mjhs: 11	-1	-3	-8	-7	-1	-16	5	-11	6	1	-8	6	5	-17	5	4	-14	-2	-6	16
lgbf: -9	-2	3	2	11	18	5	1	5	11	3	1	-17	-10	-5	8	8	0	4	-8	-4
pplj: -13	38	57	19	-8	4	-4	7	-35	-22	39	2	34	-38	-71	48	21	34	-33	-20	-26
dnjm: 20	13	21	10	-26	2	36	-24	33	18	-21	20	10	27	10	-33	-17	-14	13	-12	-6
slrj: 2	-1	8	-7	8	7	6	-9	0	20	1	-18	3	7	-3	-24	46	9	1	-27	-16
qtzj: -8	-13	-40	-19	30	51	10	-13	-3	-6	27	21	-11	-28	-27	19	-19	15	15	-20	20
qtzj: 22	10	67	16	-16	-46	-11	-2	11	15	-10	-2	6	14	1	-7	17	12	-18	16	-27
38	5	21	9	12	7	-8	18	-16	4	-18	-34	-5	-10	-37	9	15	-9	-20	9	-18 : pplj
7	47	11	-5	25	-26	6	-14	-36	47	8	3	7	34	4	15	52	-33	-10	1	-7 : slrj
14	8	-7	24	-15	1	-1	-3	16	28	-20	-6	-21	37	28	-28	-34	-31	34	-5	2 : dnjm
pplj: -47	-8	-13	-11	-13	9	-3	-20	17	-18	18	42	13	1	24	-5	-27	28	18	-10	0
mjhs: -7	2	3	6	9	4	30	-4	21	-10	2	15	-1	-4	28	-12	-7	31	-3	13	-27
dmsz: 2	-26	7	23	-14	26	2	-41	-34	-4	17	33	8	-10	6	-38	19	-16	-20	21	-7
-13	-7	28	19	14	-3	55	-16	15	-32	8	13	-9	-14	36	-27	12	38	11	33	-34 : mjhs
-12	-33	-19	9	27	34	-37	36	11	-41	28	-33	-9	-47	-10	1	-38	-46	-10	17	43 : dnjm
lgbf: 5	-2	-14	-6	-17	-34	0	-1	-3	3	-7	0	22	14	15	-22	-18	2	-9	10	7
-7	1	-12	24	-6	0	23	43	11	-39	-24	-34	-45	-8	13	28	-61	34	19	16	22 : slrj
7	-12	10	10	-12	3	-3	0	-3	20	0	14	3	-7	-21	-10	12	7	-17	-33	-16 : pplj
nchf: 5	10	-7	8	6	-4	-19	13	-14	3	-19	-17	47	50	-23	38	-7	-24	0	-43	39
dmsz: 21	15	-9	-33	-19	-14	24	3	3	14	-21	-5	-6	-1	-14	-4	19	-11	29	-27	3
-25	9	-8	-28	-18	4	3	9	-6	-20	-3	-2	51	-12	14	-12	3	7	2	2	-6 : dmsz
-36	13	4	12	-16	8	-19	-23	12	-6	16	9	36	4	35	8	7	-2	-41	-6	-4 : dmsz
1	15	-9	-23	-40	-6	-33	-29	-17	-2	35	-19	-26	54	-48	11	9	-11	39	34	-8 : qtzj
21	3	-14	-16	-26	-62	-7	-8	-1	2	-14	2	48	30	29	-41	-41	7	-19	36	6 : lgbf
-16	6	-20	0	24	17	23	-4	51	6	-2	37	-4	-5	36	-6	-29	65	-6	-2	-45 : mjhs
9	-30	8	49	10	8	-22	0	-7	8	33	5	-6	12	-1	11	-26	9	-8	26	-2 : dmsz
7	10	6	-23	7	-8	-16	-3	2	-19	-2	-5	15	-3	5	10	-22	-13	4	-5	2 : nchf
-9	-13	5	-1	-3	9	14	-9	8	-2	11	7	-28	-30	14	-26	9	15	-6	18	-22 : nchf
0	-25	-11	11	17	34	-26	42	15	-44	26	-26	-5	-48	4	-13	-33	-53	-3	23	43 : dnjm
-6	-25	-17	1	17	19	-24	30	2	-26	27	-21	-12	-39	-8	2	-17	-22	-8	15	23 : dnjm
22	1	-14	-11	-29	-71	-7	-9	-6	11	-17	-2	47	27	27	-49	-38	8	-18	28	12 : lgbf
10	9	1	20	4	-14	16	22	-1	0	-28	-27	-26	5	-2	31	-22	8	6	15	12 : slrj
-10	-6	43	21	12	5	54	-20	-3	-32	20	1	-9	-25	27	-23	20	5	13	32	-30 : mjhs
-9	-1	-4	-3	4	6	14	-6	23	0	6	13	-4	-5	23	-6	-14	28	2	3	-17 : mjhs
-17	-9	-22	-1	7	-3	-18	13	-18	-4	3	-19	-15	2	-2	12	4	16	-2	-7	-5 : dnjm
slrj: 8	48	20	-7	-1	-30	7	17	-46	15	19	15	30	39	26	-1	62	-28	-27	-6	5
17	-17	-24	-6	21	16	-13	27	11	-5	-16	-22	-30	23	28	-7	-6	-23	21	40	-12 : pplj
-11	2	8	1	8	30	4	1	-1	-4	6	1	-20	-21	-16	28	21	-4	4	-18	-5 : lgbf
-8	7	2	10	2	8	24	26	2	-27	-12	-33	-18	-3	6	5	-5	19	10	0	8 : slrj
-15	-24	-31	7	14	5	-38	29	-13	-7	20	-35	-25	-9	6	18	-11	-4	-1	4	16 : dnjm
-5	20	-10	11	-59	-24	-15	45	-4	-56	40	72	37	6	63	11	-62	-34	-24	22	26 : slrj
4	-6	24	-27	19	8	23	-2	-2	-51	22	21	39	-59	-33	24	32	14	-41	8	3 : dnjm
-12	-56	0	-27	12	30	-39	-60	18	19	2	17	28	-24	-38	-49	44	0	3	-31	-37 : slrj

zffc: 0	37	-8	25	-5	15	-41	9	-4	-42	25	-20	-18	-1	18	2	40	16	-26	3	27
8	30	-19	30	-31	12	-67	5	-3	-28	12	-15	-29	-13	52	2	-2	14	-26	5	23 : zffc
fjnf: -41	-14	-32	19	1	-19	5	-26	40	2	-31	-26	15	-54	-16	-24	31	23	-41	4	45
zppr: 10	-24	24	-14	-17	-19	-21	-4	-48	-19	-21	-9	10	-20	7	2	2	19	-28	4	-30
13	-23	-11	-7	-10	-9	0	-13	-15	-32	1	-8	-22	5	18	-9	2	-10	-10	-13	12 : fjnf
cqqm: 18	1	23	-17	2	21	-26	4	31	-30	-12	11	-1	-18	11	12	15	2	31	-30	-32
sgbl: -8	35	17	5	53	-23	-10	-16	-7	-29	-28	7	52	9	61	-35	-3	25	4	-13	-29
zffc: 9	-26	22	-31	22	-6	15	13	-28	71	29	-15	44	1	-23	6	5	2	13	32	-46
sgbl: 2	44	8	26	71	-29	-24	-15	-20	-45	-38	-3	72	15	72	-43	28	-4	14	-25	-26
mbzt: 3	-4	-27	-49	7	-1	-32	-85	27	-26	67	28	-36	15	-94	7	40	-18	-50	-40	-3
6	6	-9	0	-15	-4	-41	7	-12	-2	11	-7	-37	-1	48	14	26	10	-27	4	25 : zffc
-14	-9	-5	-18	-24	-27	21	10	-16	29	-13	-5	5	18	-8	32	-21	-18	41	7	73 : zppr
14	16	3	14	30	-11	29	-5	-9	45	-1	-14	21	52	22	18	2	-21	6	-46	-6 : mbzt
bztc: 0	29	0	34	12	-18	12	10	-9	-13	18	5	-2	12	3	-37	-33	-19	18	-12	20
-27	14	7	17	26	0	13	10	-17	-6	-8	-30	4	1	-2	-5	1	-5	7	20	2 : fjnf
12	-10	19	11	-12	-17	-12	-11	-9	41	10	11	33	19	-18	-26	14	28	-8	11	-8 : zffc
mbzt: -16	-11	-1	9	16	33	-11	-1	38	9	-4	-10	-13	-29	0	17	-11	6	-21	8	-12
cqqm: 7	18	1	-16	80	-1	-6	-2	8	-4	-1	1	-8	-3	7	7	51	-46	12	18	-18
19	7	-2	-14	6	6	26	0	-25	21	-22	-15	23	22	-2	15	4	-20	-12	-38	-9 : mbzt
-7	21	7	27	28	0	-14	-7	7	-4	-7	-5	32	-9	52	-9	19	-5	-14	2	-28 : sgbl
2	-20	-25	-22	-52	38	13	19	18	32	27	-12	-69	-7	-72	24	3	-7	-1	4	37 : sgbl
-22	35	-13	7	-9	-35	-24	9	5	-9	20	-27	-21	35	16	-45	-18	-2	5	15	39 : bztc
bztc: -22	-18	21	52	37	-12	22	21	-13	2	17	-11	-17	4	-2	-22	-18	34	23	2	-27
48	23	18	11	-5	-18	-46	-51	4	-8	27	-11	-14	30	11	2	1	28	-24	3	7 : zffc
-10	-17	-3	-13	-31	7	0	0	-2	18	22	6	-25	-7	-54	32	-11	7	6	22	16 : sgbl
-27	-21	14	-45	-28	-39	-11	-49	-25	-39	43	43	-21	27	-53	-23	45	-6	-15	-17	-7 : mbzt
